Questions about the grid below.
1) Find the third entry on the main diagonal.
2) Find the 4th entry from the end, reading row by row.
3) Find the 3rd largest entry.
4) Find the entry in the bottom-right corner.
5) Find the first entry, reading row by row.
6) Find the second entry on the diagonal from the top-right corner.
7) Find the largest entry in the first column.
8) Find the top entry of the column that holds the smallest entry.
[[  1  -2  -1  -3  -2  13  -2  -9  12   0   0 -22  -1  -1]
 [ 18  -7   0  -6  -7   3  -8   0   1   2   8   0  -6  -3]
 [  3   0   0  -7 -32   1  -2  -1   0   2  12   0  -5  -1]
 [  9  -5   0 -13 -10  10  -6  -4   4   0   3   0  -4  -1]
 [  4  -1   0  -6 -10   2  -9  -7   0   0   2  -4 -19   0]
 [  4  -2   0 -11 -24   4  -1  -1   2   2  11   0  -1  -8]
 [  0 -42  -5   0  -1   1  -2   0   1   0   0  -2  -1   0]
 [  0  -2  -4  -4  -6   5   0  -7   2   0   0 -31   0  -8]
 [  0   0   0  -4  -5   3   0 -19   1   0   0 -33   0   0]
 [ 22   0   0  -2  -3   3 -15   0  11   0   5   0  -4   0]
 [  4   0  -1   0  -1   1 -10   0   2   2   4 -34  -7  -2]
 [  2  -6  -1 -16 -11  14   0  -6   6   0   1  -1   0  -4]]
1) 0
2) 1
3) 14
4) -4
5) 1
6) -6
7) 22
8) -2

array([[-17,   4,   4,  -9, -12,  -4,  11,  -8,   0,  -3,   2,   3,  13,
          0],
       [ -4,   4,   2, -30,  25, -22, -16, -38,   3,   1,  -8,  -3,  -1,
         31]])
The entry just left of 11 -> -4
Which number is the entry just left of the largest entry?
Answer: -1
Which number is the entry just left of -38?
Answer: -16
Which number is the first entry in reading order?
Answer: -17
The minimum is -38
Which number is the 2nd largest entry?
Answer: 25

x =
3	72	37	76	71	30	28	28	16
64	14	81	11	94	7	4	4	26
47	65	15	48	39	56	55	55	50
61	48	28	37	43	55	55	53	42
84	45	24	17	54	41	42	41	33
47	48	46	49	68	37	34	30	23
5	74	29	84	21	72	73	72	74
54	42	56	46	36	60	58	59	59
21	77	20	79	43	58	56	55	45
Indices start at 0.
Find the entry at row 2, column 0.
A: 47
The entry directly above the centre entry: 43
The entry just left of the largest entry is 11
Find the entry in row 0 and column 2.
A: 37
Find the entry directly below the smallest entry.
A: 64
The entry directly above 64 -> 3
Find the largest entry.
A: 94
Find the entry just right of the largest entry.
A: 7
Find the entry just left of 26.
A: 4
Find the entry in row 0 and column 1.
A: 72
Find the entry at row 2, column 1.
A: 65
The entry just right of the centre entry -> 41
The entry in the bottom-right corner is 45
The entry just left of 79: 20
Find the bottom-left entry.
A: 21
The entry at row 1, column 2 -> 81
The entry directly below the centre entry: 68
Find the entry at the centre.
A: 54
Find the entry just left of 20.
A: 77
The entry at row 2, column 2 is 15
Find the top-right entry.
A: 16
The entry just right of 15 -> 48
